Here is a tiny trained network, its code and every weight. The questions are about switching its units off for an input and a target symbol, where a switched-off unit gives its printed mean instead of its output.

import numpy as np


def w(rows, s, z=0):
    codes = np.array(rows[::2]) - 128.0
    scale = np.full(codes.shape[1], s)
    scale[-1] = z or s
    return codes * scale


def f(y):
    return np.maximum(y, 0)


def softmax(a):
    e = np.exp(a - a.max(-1, keepdims=True))
    return e / e.sum(-1, keepdims=True)


def log_softmax(a):
    a = a - a.max(-1, keepdims=True)
    return a - np.log(np.exp(a).sum(-1, keepdims=True))


def net(x, mask):
    ids = ['ΔΞΠΣΦΨΩαβεζηθλμτ'.index(c) for c in x.split()]
    T = len(ids)
    res = E[ids] + P[:T]
    r = res
    for j in range(3):
        rows = slice(2 * j, 2 * j + 2)
        q, k, v = (r @ M[0][rows].T for M in (Q, K, V))
        z = softmax(np.where(np.tri(T) > 0, q @ k.T / 2**0.5, -1e9)) @ v
        o = O[0][rows]
        res = res + np.where(mask[j], z, o[:, -1]) @ o[:, :-1]
    y = f(res @ A[0][:, :-1].T + A[0][:, -1])
    res = res + np.where(mask[3:19], y, B[0][:, -1]) @ B[0][:, :-1]
    return log_softmax(res[-1] @ U[:, :-1].T + U[:, -1])


Q, K, V, O, A, B = {}, {}, {}, {}, {}, {}
E = w([
[72,160,180],'Δ',
[135,78,83],'Ξ',
[63,183,194],'Π',
[136,101,59],'Σ',
[116,62,107],'Φ',
[116,93,84],'Ψ',
[120,34,101],'Ω',
[121,100,66],'α',
[64,149,186],'β',
[124,82,75],'ε',
[246,122,179],'ζ',
[119,95,82],'η',
[110,62,102],'θ',
[110,65,107],'λ',
[180,119,25],'μ',
[110,70,106],'τ',
],0.012)
P = w([
[2,107,57],'0',
[184,130,18],'1',
[181,100,25],'2',
[139,90,121],'3',
[140,79,132],'4',
[150,64,141],'5',
[150,52,150],'6',
[146,40,146],'7',
[146,33,150],'8',
],0.0059)
Q[0] = w([
[159,110,3],'H1',
[156,207,191],'H1',
[128,164,118],'H2',
[156,137,132],'H2',
[138,81,122],'H3',
[133,97,51],'H3',
],0.024)
K[0] = w([
[24,57,17],'H1',
[253,203,135],'H1',
[110,140,96],'H2',
[102,76,166],'H2',
[160,160,137],'H3',
[222,65,163],'H3',
],0.017)
V[0] = w([
[70,187,150],'H1',
[181,105,185],'H1',
[8,173,51],'H2',
[152,138,102],'H2',
[80,88,94],'H3',
[56,61,67],'H3',
],0.014)
O[0] = w([
[135,41,66,106],'H1',
[126,183,69,26],'H1',
[16,6,95,196],'H2',
[149,101,128,145],'H2',
[143,116,53,198],'H3',
[160,114,1,254],'H3',
],0.0094,0.0066)
A[0] = w([
[132,225,196,33],'N1',
[23,180,138,181],'N2',
[143,160,152,197],'N3',
[142,174,173,244],'N4',
[49,160,155,158],'N5',
[100,111,58,2],'N6',
[86,111,58,124],'N7',
[110,164,122,210],'N8',
[116,33,190,46],'N9',
[254,118,108,81],'N10',
[174,224,238,106],'N11',
[56,148,163,161],'N12',
[115,238,56,42],'N13',
[83,130,96,208],'N14',
[110,187,150,44],'N15',
[109,243,8,147],'N16',
],0.0074,0.0066)
B[0] = w([
[172,116,34,141],'N1',
[188,134,117,142],'N2',
[84,183,103,151],'N3',
[55,233,100,167],'N4',
[168,148,154,139],'N5',
[27,191,150,189],'N6',
[195,94,174,254],'N7',
[141,137,91,149],'N8',
[37,84,117,155],'N9',
[159,203,163,150],'N10',
[179,6,133,169],'N11',
[180,134,147,142],'N12',
[156,98,232,138],'N13',
[189,144,75,224],'N14',
[84,151,85,129],'N15',
[65,34,148,179],'N16',
],0.02,0.0097)
U = w([
[111,102,177,2],'Δ',
[100,132,131,47],'Ξ',
[97,131,138,72],'Π',
[217,116,149,190],'Σ',
[110,137,135,90],'Φ',
[100,132,134,63],'Ψ',
[64,211,2,134],'Ω',
[102,129,131,39],'α',
[102,124,143,40],'β',
[115,129,159,115],'ε',
[112,117,153,18],'ζ',
[97,141,121,102],'η',
[85,136,124,64],'θ',
[153,68,88,213],'λ',
[114,123,145,18],'μ',
[108,120,139,25],'τ',
],0.0086,0.004)

Each question gives the input, a string of symbols that net reads in full, and the target symbol t.
The units are the heads (2 rows each of Q, K, V and O) and the neurons (one row each of A and B). Each row of codes is followed by its name. A weight is (code - 128) times the scale printed after its matrix; where a second scale follows, it is the last column's (O, A, B and U).
mask holds one flag per unit, heads first, then neurons. A switched-off unit (its flag False) gives its mean, the last column of its rows in O or B, instead of its output. The means were averaged over made-up inputs and are rounded, as every weight is.
A unit's drop is (log p(t) with every unit on - log p(t) with that unit switched off) / (log p(t) with every unit on - log p(t) with every unit switched off).
The circuit of an input: a set's keep is (log p(t) with only the set's units on - log p(t) with every unit switched off) / (log p(t) with every unit on - log p(t) with every unit switched off). Starting from the 12 units with the biggest drops (on a tie, the unit counted first), units are removed one at a time, each time the one whose removal leaves the highest keep (on an exact tie, the one counted first), for as long as the keep stays at least 0.8.
units of the circuit, in order: the units of the circuit, biggest drop first
unit that matters most: the unit with the biggest drop
top k neurons: the k neurons with the biggest drops, biggest first
which heads matter: for each layer, one digit per head in row order, 1 if its drop is at least 0.15 and else 0, layers parted by /
drop when u is switched off: that unit's drop, to one decimal
input ζ ζ Ξ τ τ, target Σ: top 3 neurons => N11; N6; N12
input Ξ α Ω Φ λ Ξ Ξ μ Ω, target Σ: which heads matter => 011
input ζ Δ Φ Π α θ μ, target Ω: which heads matter => 111
input Φ α η Φ μ τ Ω Ξ τ, target Σ: units of the circuit, in order => H2; N6; N16
input Ξ τ Σ Φ θ Δ Φ θ, target Σ: which heads matter => 011
input ε μ Ξ Ω Ψ Δ, target λ: units of the circuit, in order => H3; N4; H1
input τ λ α ε Φ Σ μ θ ε, target Σ: units of the circuit, in order => H2; N16; N6
input η Ξ λ Ξ Ψ β θ τ Ψ, target Σ: unit that matters most => H2
input ζ λ Δ Ω ε, target Ω: top 3 neurons => N7; N4; N11
input η Ω μ Ψ Ξ Ξ τ β η, target Σ: which heads matter => 111
input ζ Σ τ Π Σ Ξ, target Ω: which heads matter => 111
input Ω Φ Ξ μ Ξ θ θ Π, target λ: which heads matter => 101
input η Ξ Σ Δ Φ Δ μ Ψ μ, target Σ: which heads matter => 100
input μ Ψ Ξ ζ ε Ω, target Σ: units of the circuit, in order => H2
input Ω Δ Φ α Π Π, target Σ: which heads matter => 101
input Φ τ Ξ Φ η λ Φ, target Σ: which heads matter => 011
input α ε Π Ξ Σ Φ Σ Ξ Σ, target Σ: which heads matter => 111
input τ Φ λ θ Ω β, target λ: top 2 neurons => N4; N16
input ζ Ψ Φ, target Ω: drop when H2 is switched off => 0.2
input Φ Σ μ Φ λ μ ε ε, target Σ: drop when H1 is switched off => 0.1
input λ Ξ Σ Φ Ω θ η η Φ, target Σ: unit that matters most => H2
input Ω Π λ Ξ μ Π, target Σ: drop when N2 is switched off => 0.2
input ε λ μ Ξ β, target λ: drop when N14 is switched off => 0.1
